Below is a small trained network, with its code and all its weights. Each question gives an input and a target symbol and asks what happens when units are switched off, that is, made to give their printed mean instead of their output.

import numpy as np


def w(rows, s, z=0):
    codes = np.array(rows[::2]) - 128.0
    scale = np.full(codes.shape[1], s)
    scale[-1] = z or s
    return codes * scale


def f(y):
    return y / 2 * (1 + np.tanh(0.7978845608 * (y + 0.044715 * y**3)))


def softmax(a):
    e = np.exp(a - a.max(-1, keepdims=True))
    return e / e.sum(-1, keepdims=True)


def log_softmax(a):
    a = a - a.max(-1, keepdims=True)
    return a - np.log(np.exp(a).sum(-1, keepdims=True))


def net(x, mask):
    ids = ['ΔΛΞΦΨΩαβγεζηθπστ'.index(c) for c in x.split()]
    T = len(ids)
    res = E[ids] + P[:T]
    r = res
    for j in range(2):
        rows = slice(4 * j, 4 * j + 4)
        q, k, v = (r @ M[0][rows].T for M in (Q, K, V))
        z = softmax(np.where(np.tri(T) > 0, q @ k.T / 4**0.5, -1e9)) @ v
        o = O[0][rows]
        res = res + np.where(mask[j], z, o[:, -1]) @ o[:, :-1]
    y = f(res @ A[0][:, :-1].T + A[0][:, -1])
    res = res + np.where(mask[2:14], y, B[0][:, -1]) @ B[0][:, :-1]
    return log_softmax(res[-1] @ U[:, :-1].T + U[:, -1])


Q, K, V, O, A, B = {}, {}, {}, {}, {}, {}
E = w([
[78,156,189,168,103,142,217],'Δ',
[165,158,166,194,139,64,103],'Λ',
[85,77,180,38,128,170,173],'Ξ',
[53,212,132,159,169,148,161],'Φ',
[66,208,67,170,109,151,157],'Ψ',
[127,100,192,160,61,78,129],'Ω',
[165,155,109,174,60,129,83],'α',
[172,158,123,197,89,75,114],'β',
[94,189,99,141,163,166,211],'γ',
[208,120,48,152,198,159,88],'ε',
[145,131,198,178,143,94,84],'ζ',
[185,144,125,173,171,230,94],'η',
[150,103,152,136,46,91,154],'θ',
[93,157,196,163,59,197,200],'π',
[107,129,93,105,100,168,2],'σ',
[90,93,96,54,120,68,175],'τ',
],0.016)
P = w([
[23,48,1,236,181,158,108],'0',
[111,135,137,155,162,129,120],'1',
[97,147,143,145,157,107,138],'2',
[90,167,153,120,160,99,148],'3',
[92,170,174,116,151,89,159],'4',
[90,191,183,85,143,67,157],'5',
[86,203,204,74,140,58,166],'6',
[89,211,208,56,130,42,177],'7',
[82,226,226,44,128,28,185],'8',
[81,207,218,54,121,34,190],'9',
],0.005)
Q[0] = w([
[88,172,137,59,108,190,55],'head 0',
[212,169,228,194,22,56,157],'head 0',
[19,215,89,132,136,7,172],'head 0',
[5,211,124,181,146,217,200],'head 0',
[73,172,170,94,91,49,26],'head 1',
[184,130,123,23,176,220,122],'head 1',
[215,101,152,202,82,17,103],'head 1',
[78,155,21,92,158,88,127],'head 1',
],0.029)
K[0] = w([
[99,163,145,99,119,148,75],'head 0',
[41,13,90,234,137,157,143],'head 0',
[58,76,139,118,54,82,166],'head 0',
[111,144,197,74,56,99,198],'head 0',
[26,89,129,111,129,129,70],'head 1',
[232,159,173,18,143,142,95],'head 1',
[139,1,82,214,147,114,121],'head 1',
[153,165,69,70,122,39,139],'head 1',
],0.032)
V[0] = w([
[133,207,94,154,146,98,112],'head 0',
[130,136,148,126,199,175,197],'head 0',
[95,132,203,194,118,100,87],'head 0',
[66,95,194,134,250,81,66],'head 0',
[84,119,131,157,103,120,131],'head 1',
[164,130,130,171,136,32,167],'head 1',
[117,106,140,126,146,128,126],'head 1',
[129,168,113,117,92,170,111],'head 1',
],0.02)
O[0] = w([
[148,138,174,201,206,156,70,114],'head 0',
[97,2,96,158,133,155,118,253],'head 0',
[183,163,118,75,191,213,96,23],'head 0',
[136,91,102,96,29,237,94,227],'head 0',
[192,132,153,77,129,115,188,214],'head 1',
[176,105,22,178,89,154,156,90],'head 1',
[130,138,112,119,98,126,124,128],'head 1',
[98,110,203,125,197,119,129,139],'head 1',
],0.013,0.0041)
A[0] = w([
[146,83,111,123,93,36,23,116],'neuron 0',
[96,114,110,142,211,129,188,62],'neuron 1',
[111,157,135,189,162,168,239,176],'neuron 2',
[160,53,54,105,221,19,59,89],'neuron 3',
[92,172,74,68,140,140,186,112],'neuron 4',
[171,137,147,105,72,7,34,114],'neuron 5',
[212,59,50,59,173,30,84,127],'neuron 6',
[122,120,65,106,134,177,177,117],'neuron 7',
[74,221,131,168,157,191,175,2],'neuron 8',
[214,99,158,223,77,91,83,70],'neuron 9',
[201,110,171,118,109,151,86,118],'neuron 10',
[100,131,192,226,130,146,183,117],'neuron 11',
],0.012,0.0083)
B[0] = w([
[204,152,83,145,177,139,139,229],'neuron 0',
[161,140,177,50,23,81,100,210],'neuron 1',
[99,159,132,166,99,217,170,230],'neuron 2',
[123,104,78,46,122,179,240,208],'neuron 3',
[112,76,160,146,211,127,142,239],'neuron 4',
[83,107,106,99,75,220,92,211],'neuron 5',
[80,158,80,181,184,85,80,173],'neuron 6',
[158,148,189,101,128,79,82,239],'neuron 7',
[137,139,61,161,117,38,101,176],'neuron 8',
[133,121,251,141,73,59,167,221],'neuron 9',
[82,94,97,63,133,71,151,188],'neuron 10',
[154,146,68,176,174,147,46,254],'neuron 11',
],0.015,0.012)
U = w([
[190,182,254,103,153,205,115,218],'Δ',
[235,101,140,139,152,143,158,188],'Λ',
[87,75,218,128,146,93,123,97],'Ξ',
[165,99,151,112,207,210,43,144],'Φ',
[189,199,114,118,118,148,83,129],'Ψ',
[172,169,179,100,214,109,103,123],'Ω',
[180,150,178,109,105,65,94,2],'α',
[125,130,149,144,37,115,123,22],'β',
[143,88,98,102,98,203,116,4],'γ',
[103,92,43,137,114,47,93,234],'ε',
[153,134,207,164,129,112,55,97],'ζ',
[196,120,122,71,130,144,89,8],'η',
[105,195,191,151,124,50,141,101],'θ',
[126,151,126,85,134,123,176,43],'π',
[84,167,171,108,118,109,67,50],'σ',
[42,155,170,180,149,168,147,237],'τ',
],0.0052,0.003)

Each question gives the input, a string of symbols that net reads in full, and the target symbol t.
The units are the heads (4 rows each of Q, K, V and O) and the neurons (one row each of A and B). Each row of codes is followed by its name. A weight is (code - 128) times the scale printed after its matrix; where a second scale follows, it is the last column's (O, A, B and U).
mask holds one flag per unit, heads first, then neurons. A switched-off unit (its flag False) gives its mean, the last column of its rows in O or B, instead of its output. The means were averaged over made-up inputs and are rounded, as every weight is.
A unit's drop is (log p(t) with every unit on - log p(t) with that unit switched off) / (log p(t) with every unit on - log p(t) with every unit switched off).
The circuit of an input: a set's keep is (log p(t) with only the set's units on - log p(t) with every unit switched off) / (log p(t) with every unit on - log p(t) with every unit switched off). Starting from the 12 units with the biggest drops (on a tie, the unit counted first), units are removed one at a time, each time the one whose removal leaves the highest keep (on an exact tie, the one counted first), for as long as the keep stays at least 0.8.
circuit, biggest first: the units of the circuit, biggest drop first
most important unit: the unit with the biggest drop
k most important neurons: the k neurons with the biggest drops, biggest first
heads that matter: for each layer, one digit per head in row order, 1 if its drop is at least 0.15 and else 0, layers parted by /
input Δ τ γ α τ Ξ σ Ω Λ γ, target Ω: circuit, biggest first : [head 0; neuron 8; neuron 4]
input Φ τ τ Ξ Ω, target Ξ: circuit, biggest first : [head 0; neuron 10; neuron 9]
input ζ τ α Δ Δ τ π θ, target η: most important unit : head 0
input η ε ε τ π, target Δ: 4 most important neurons : [neuron 1; neuron 2; neuron 10; neuron 6]
input ε α Λ τ Ω Ψ, target Ω: circuit, biggest first : [head 0; neuron 8; neuron 4]
input τ Ω Λ τ σ Ψ π, target Δ: circuit, biggest first : [head 0; neuron 1; neuron 2]
input γ τ ε ζ, target Λ: circuit, biggest first : [head 0; neuron 3; neuron 0]
input Φ ε Ψ ε Ψ Ψ τ Ψ Φ, target τ: circuit, biggest first : [neuron 2; neuron 1; neuron 7]
input Ψ τ Ξ Λ Ω Λ θ Ψ Ψ, target θ: 2 most important neurons : [neuron 8; neuron 1]
input τ τ τ τ ε τ η γ, target τ: circuit, biggest first : [neuron 2; head 0; neuron 1]
input Ψ Φ τ β Ξ τ θ ζ, target Δ: circuit, biggest first : [head 0; neuron 1; neuron 2; head 1]
input Ψ Ξ ε, target Λ: 3 most important neurons : [neuron 3; neuron 0; neuron 9]
input Ψ τ τ α Λ Ψ τ ε Ω, target Δ: heads that matter : 10
input η τ τ τ θ, target Φ: most important unit : head 1
input β σ γ τ ζ Ψ Λ Λ, target θ: 2 most important neurons : [neuron 9; neuron 8]
input θ ζ Ψ π Ψ, target π: 3 most important neurons : [neuron 3; neuron 1; neuron 2]
input α τ ε τ Λ, target Ψ: 2 most important neurons : [neuron 8; neuron 11]
input Δ Ξ τ Φ ζ π ε α, target ε: 2 most important neurons : [neuron 6; neuron 10]
input Δ Ψ Ψ Λ, target ε: 2 most important neurons : [neuron 6; neuron 10]
input Ξ Ω τ Ψ Λ σ θ τ Ξ Ω, target γ: most important neuron : [neuron 5]
input Ξ Ξ Ψ τ Λ π Ψ θ, target γ: 2 most important neurons : [neuron 5; neuron 9]
input τ ε Λ τ Ξ Ξ θ, target β: 2 most important neurons : [neuron 5; neuron 9]
input Φ α α, target Ξ: 2 most important neurons : [neuron 10; neuron 9]
